Below is a small trained network, with its code and all its weights. Each question gives an input and a target symbol and asks what happens when units are switched off, that is, made to give their printed mean instead of their output.

import numpy as np


def w(rows, s, z=0):
    codes = np.array(rows[::2]) - 128.0
    scale = np.full(codes.shape[1], s)
    scale[-1] = z or s
    return codes * scale


def f(y):
    return y / 2 * (1 + np.tanh(0.7978845608 * (y + 0.044715 * y**3)))


def softmax(a):
    e = np.exp(a - a.max(-1, keepdims=True))
    return e / e.sum(-1, keepdims=True)


def log_softmax(a):
    a = a - a.max(-1, keepdims=True)
    return a - np.log(np.exp(a).sum(-1, keepdims=True))


def net(x, mask):
    ids = ['Φβζλπψ'.index(c) for c in x.split()]
    T = len(ids)
    res = E[ids] + P[:T]
    u = 0
    for l in range(2):
        q, k, v = (res @ M[l].T for M in (Q, K, V))
        z = softmax(np.where(np.tri(T) > 0, q @ k.T / 3**0.5, -1e9)) @ v
        res = res + np.where(mask[u], z, O[l][:, -1]) @ O[l][:, :-1]
        u += 1
        y = f(res @ A[l][:, :-1].T + A[l][:, -1])
        res = res + np.where(mask[u : u + 8], y, B[l][:, -1]) @ B[l][:, :-1]
        u += 8
    return log_softmax(res[-1] @ U[:, :-1].T + U[:, -1])


Q, K, V, O, A, B = {}, {}, {}, {}, {}, {}
E = w([
[169,107,122,125,123,145,218],'Φ',
[115,111,113,40,102,69,135],'β',
[109,100,123,49,97,116,136],'ζ',
[97,104,250,117,166,120,177],'λ',
[188,139,130,76,193,53,138],'π',
[165,101,113,40,130,156,77],'ψ',
],0.02)
P = w([
[162,227,178,106,8,114,65],'0',
[161,200,168,133,35,120,87],'1',
[154,179,165,139,54,108,109],'2',
[142,161,160,137,73,104,125],'3',
[139,143,148,135,88,101,137],'4',
[134,126,142,134,101,99,150],'5',
[123,110,137,126,116,103,159],'6',
[123,96,126,119,129,101,173],'7',
[120,81,123,114,140,105,182],'8',
[114,69,114,105,155,109,186],'9',
[105,57,108,98,168,111,195],'10',
[104,44,103,90,180,117,204],'11',
[94,36,101,69,189,118,208],'12',
],0.011)
Q[0] = w([
[150,116,200,128,173,160,132],'0.h1',
[20,164,70,251,79,239,68],'0.h1',
[135,196,82,209,162,153,134],'0.h1',
],0.011)
K[0] = w([
[125,90,85,71,111,105,151],'0.h1',
[154,253,144,148,85,122,108],'0.h1',
[132,173,155,128,44,143,104],'0.h1',
],0.013)
V[0] = w([
[191,168,72,90,207,36,147],'0.h1',
[171,147,174,186,254,151,165],'0.h1',
[132,90,187,60,202,140,33],'0.h1',
],0.0095)
O[0] = w([
[125,254,88,187,85,100,159,246],'0.h1',
[182,182,202,112,103,222,91,121],'0.h1',
[190,89,170,175,46,20,111,203],'0.h1',
],0.0089,0.012)
A[0] = w([
[153,105,2,88,195,87,81,169],'0.n1',
[74,83,124,77,111,115,117,139],'0.n2',
[127,48,172,154,167,123,71,3],'0.n3',
[180,129,148,214,50,146,169,129],'0.n4',
[48,156,188,79,84,90,125,200],'0.n5',
[131,144,167,58,94,118,60,156],'0.n6',
[124,73,133,199,201,238,146,86],'0.n7',
[126,115,41,33,79,131,78,167],'0.n8',
],0.0083,0.0047)
B[0] = w([
[157,142,133,162,166,118,171,217],'0.n1',
[173,112,142,197,133,133,60,160],'0.n2',
[3,151,88,116,39,50,34,127],'0.n3',
[98,59,117,94,94,106,150,246],'0.n4',
[166,131,162,184,119,139,132,254],'0.n5',
[159,147,88,154,124,128,119,197],'0.n6',
[85,157,173,126,131,58,55,129],'0.n7',
[147,153,123,179,126,203,160,213],'0.n8',
],0.012,0.0066)
Q[1] = w([
[97,28,132,83,61,210,40],'1.h1',
[55,172,122,67,134,126,33],'1.h1',
[152,67,192,189,254,107,158],'1.h1',
],0.0092)
K[1] = w([
[144,117,152,254,57,147,88],'1.h1',
[152,152,64,223,95,149,90],'1.h1',
[10,111,132,13,115,197,147],'1.h1',
],0.0088)
V[1] = w([
[142,196,143,70,177,18,81],'1.h1',
[220,79,2,42,120,161,109],'1.h1',
[129,149,144,33,135,112,93],'1.h1',
],0.0067)
O[1] = w([
[228,254,114,96,35,117,173,254],'1.h1',
[122,97,34,210,123,163,209,79],'1.h1',
[203,134,62,106,139,181,152,104],'1.h1',
],0.0087,0.011)
A[1] = w([
[170,189,147,132,31,128,143,104],'1.n1',
[141,173,99,109,98,46,72,100],'1.n2',
[87,104,87,103,87,84,164,135],'1.n3',
[110,90,196,171,147,253,192,2],'1.n4',
[112,173,141,117,182,165,56,85],'1.n5',
[170,190,13,148,194,199,131,157],'1.n6',
[111,164,107,115,223,159,74,94],'1.n7',
[129,2,153,83,80,78,140,138],'1.n8',
],0.0085,0.015)
B[1] = w([
[125,104,128,110,137,126,135,252],'1.n1',
[114,130,123,133,135,147,128,197],'1.n2',
[119,141,129,148,131,131,113,144],'1.n3',
[134,151,133,80,104,122,153,129],'1.n4',
[134,119,100,167,114,32,145,128],'1.n5',
[104,131,132,118,125,135,150,151],'1.n6',
[180,152,3,154,51,45,196,127],'1.n7',
[153,129,104,140,133,139,119,144],'1.n8',
],0.033,0.032)
U = w([
[93,168,145,123,130,203,136,212],'Φ',
[78,133,132,149,102,118,138,132],'β',
[69,12,126,116,186,120,142,2],'ζ',
[168,141,147,107,133,153,97,171],'λ',
[159,140,110,100,81,101,165,121],'π',
[160,146,49,159,83,137,118,142],'ψ',
],0.011,0.0053)

Each question gives the input, a string of symbols that net reads in full, and the target symbol t.
The units are the heads (3 rows each of Q, K, V and O) and the neurons (one row each of A and B). Each row of codes is followed by its name. A weight is (code - 128) times the scale printed after its matrix; where a second scale follows, it is the last column's (O, A, B and U).
mask holds one flag per unit, layer by layer, with each layer's heads first. A switched-off unit (its flag False) gives its mean, the last column of its rows in O or B, instead of its output. The means were averaged over made-up inputs and are rounded, as every weight is.
A unit's drop is (log p(t) with every unit on - log p(t) with that unit switched off) / (log p(t) with every unit on - log p(t) with every unit switched off).
The circuit of an input: a set's keep is (log p(t) with only the set's units on - log p(t) with every unit switched off) / (log p(t) with every unit on - log p(t) with every unit switched off). Starting from the 12 units with the biggest drops (on a tie, the unit counted first), units are removed one at a time, each time the one whose removal leaves the highest keep (on an exact tie, the one counted first), for as long as the keep stays at least 0.8.
units of the circuit, in order: the units of the circuit, biggest drop first
unit that matters most: the unit with the biggest drop
top k neurons: the k neurons with the biggest drops, biggest first
k most important neurons of layer l: the k neurons of layer l with the biggest drops, biggest first
drop when u is switched off: that unit's drop, to one decimal
input λ Φ π ζ λ ψ λ Φ ζ ζ, target Φ: unit that matters most => 1.n1
input π ζ ζ π π ψ π π λ, target λ: top 2 neurons => (0.n4; 1.n1)
input Φ π ψ Φ ψ Φ π λ ψ ψ ζ π λ, target π: top 4 neurons => (0.n5; 1.n4; 1.n1; 1.n2)
input ψ π λ π ζ Φ λ ψ ψ ψ, target ψ: units of the circuit, in order => (1.n1; 0.h1; 1.n8)
input π ζ β ψ π π π ψ Φ, target ψ: top 2 neurons => (1.n1; 0.n8)
input ψ π λ Φ ψ π ζ ψ ψ π, target ψ: units of the circuit, in order => (1.n1; 0.h1; 1.h1)
input ζ π Φ π π π λ, target π: top 3 neurons => (0.n5; 1.n4; 1.n2)
input β ψ ψ ζ Φ λ λ π π π ζ π, target ζ: top 2 neurons => (0.n5; 0.n1)
input λ ψ ζ π ζ β ζ ψ π Φ ψ, target Φ: top 4 neurons => (1.n1; 0.n8; 1.n6; 0.n4)
input ψ ψ π π ζ π ψ ψ π ψ ψ Φ, target ψ: top 3 neurons => (1.n1; 1.n8; 0.n8)
input π π π ζ π π ψ Φ Φ ψ Φ, target Φ: 2 most important neurons of layer 1 => (1.n1; 1.n7)
input β ψ π π λ ζ π Φ λ π, target λ: top 2 neurons => (1.n1; 1.n2)
input ψ ψ Φ ζ π ψ ψ π π π ζ π, target ζ: top 2 neurons => (0.n1; 0.n4)
input λ π π ζ Φ, target ζ: units of the circuit, in order => (0.h1)
input π ζ ψ π π π Φ π, target Φ: 3 most important neurons of layer 1 => (1.n6; 1.n1; 1.n5)
input π λ λ ψ π Φ ψ β Φ Φ λ, target Φ: top 2 neurons => (1.n1; 0.n5)
input π π π π ψ ζ ζ π π Φ ψ β β, target β: top 2 neurons => (1.n1; 0.n8)
input π π π λ β Φ λ ψ π, target ψ: top 3 neurons => (1.n1; 1.n8; 0.n5)
input ψ ζ π ψ π β Φ π ψ β β, target β: 3 most important neurons of layer 1 => (1.n1; 1.n8; 1.n6)
input Φ π ζ λ λ ψ, target λ: unit that matters most => 0.h1
input π ζ Φ π π π ζ π π ψ π λ π, target λ: 2 most important neurons of layer 0 => (0.n4; 0.n6)
input π π π λ ζ, target λ: drop when 1.n1 is switched off => 0.4
input ψ π π ψ Φ λ π Φ ζ, target Φ: drop when 0.n4 is switched off => 0.2
